Below is a small trained network, with its code and all its weights. Each question gives an input and a class and asks what happens when units are switched off, that is, made to give their printed mean instead of their output.

import numpy as np


def w(rows, s, z=0):
    codes = np.array(rows[::2]) - 128.0
    scale = np.full(codes.shape[1], s)
    scale[-1] = z or s
    return codes * scale


def f(y):
    return y / 2 * (1 + np.tanh(0.7978845608 * (y + 0.044715 * y**3)))


def log_softmax(a):
    a = a - a.max(-1, keepdims=True)
    return a - np.log(np.exp(a).sum(-1, keepdims=True))


def net(x, mask):
    res = np.array(x, float).reshape(1, 6) / 4 @ E
    y = f(res @ A[0][:, :-1].T + A[0][:, -1])
    res = res + np.where(mask, y, B[0][:, -1]) @ B[0][:, :-1]
    return log_softmax(res[-1] @ U[:, :-1].T + U[:, -1])


A, B = {}, {}
E = w([
[145,133,137,153,157,224],'x0',
[141,190,183,89,187,145],'x1',
[147,59,157,134,173,116],'x2',
[91,190,118,155,163,90],'x3',
[117,90,106,48,153,72],'x4',
[244,137,106,164,128,87],'x5',
],0.011)
A[0] = w([
[13,173,135,107,157,79,239],'N0',
[82,42,121,109,125,133,189],'N1',
[127,83,152,167,180,246,143],'N2',
[181,95,107,152,125,112,254],'N3',
[91,192,101,119,106,173,219],'N4',
[145,118,58,104,57,44,213],'N5',
[230,148,111,159,207,100,160],'N6',
[141,133,58,99,143,182,234],'N7',
[130,93,176,126,158,129,118],'N8',
[148,174,88,156,127,52,124],'N9',
[148,107,117,229,126,182,152],'N10',
[95,170,89,128,122,157,126],'N11',
[122,169,127,91,250,134,185],'N12',
[81,182,182,67,100,111,52],'N13',
],0.011,0.0038)
B[0] = w([
[128,212,141,93,2,108,254],'N0',
[112,129,109,96,63,56,196],'N1',
[62,149,164,54,86,143,232],'N2',
[134,173,87,167,102,126,203],'N3',
[69,154,137,131,100,150,202],'N4',
[154,97,130,84,8,39,243],'N5',
[186,150,77,179,133,113,235],'N6',
[103,131,155,124,38,98,175],'N7',
[119,92,145,140,118,159,152],'N8',
[173,67,142,109,105,35,197],'N9',
[113,193,134,199,84,228,216],'N10',
[99,179,130,153,133,135,163],'N11',
[234,78,93,130,128,63,220],'N12',
[97,183,194,188,107,141,179],'N13',
],0.0088,0.01)
U = w([
[128,108,111,77,83,78,190],'0',
[152,140,120,118,247,142,37],'1',
[81,50,157,53,151,159,1],'2',
[77,184,172,112,118,198,190],'3',
[146,104,70,191,124,148,119],'4',
],0.013,0.0045)

Each question gives the input, the list of numbers given to net, and the class t.
The units are the neurons (one row each of A and B). Each row of codes is followed by its name. A weight is (code - 128) times the scale printed after its matrix; where a second scale follows, it is the last column's (A, B and U).
mask holds one flag per neuron, in row order. A switched-off neuron (its flag False) gives its mean, the last column of its row in B, instead of its output. The means were averaged over made-up inputs and are rounded, as every weight is.
A unit's drop is (log p(t) with every unit on - log p(t) with that unit switched off) / (log p(t) with every unit on - log p(t) with every unit switched off).
The circuit of an input: a set's keep is (log p(t) with only the set's units on - log p(t) with every unit switched off) / (log p(t) with every unit on - log p(t) with every unit switched off). Starting from the 12 units with the biggest drops (on a tie, the unit counted first), units are removed one at a time, each time the one whose removal leaves the highest keep (on an exact tie, the one counted first), for as long as the keep stays at least 0.8.
circuit, biggest first: the units of the circuit, biggest drop first
most important unit: the unit with the biggest drop
top k neurons: the k neurons with the biggest drops, biggest first
drop of u: that unit's drop, to one decimal
input [0,-3,6,6,-5,0], class 3: most important unit : N12
input [-4,6,7,-2,-8,-1], class 3: top 2 neurons : [N2; N9]
input [2,0,2,-6,1,-1], class 2: circuit, biggest first : [N0; N5; N6]
input [0,-1,1,1,-1,-7], class 3: top 3 neurons : [N5; N9; N12]
input [-2,5,-8,-3,1,2], class 3: circuit, biggest first : [N1; N13]
input [-4,-4,-1,-6,-6,-6], class 3: top 3 neurons : [N12; N9; N5]
input [4,-8,6,-7,-1,-7], class 3: top 3 neurons : [N10; N5; N12]
input [3,8,1,7,0,2], class 4: top 3 neurons : [N5; N6; N12]
input [-8,6,4,-8,-7,-4], class 3: top 4 neurons : [N5; N12; N9; N13]
input [-4,-5,4,-7,-8,2], class 4: top 2 neurons : [N10; N0]
input [7,-4,1,5,2,0], class 3: drop of N5 : 0.1
input [2,4,-2,-7,3,-2], class 2: drop of N5 : 0.2
input [2,4,2,1,-5,6], class 4: drop of N6 : 0.2
input [1,-6,3,-2,2,6], class 4: drop of N5 : -0.4
input [-1,6,8,4,7,5], class 4: most important unit : N6
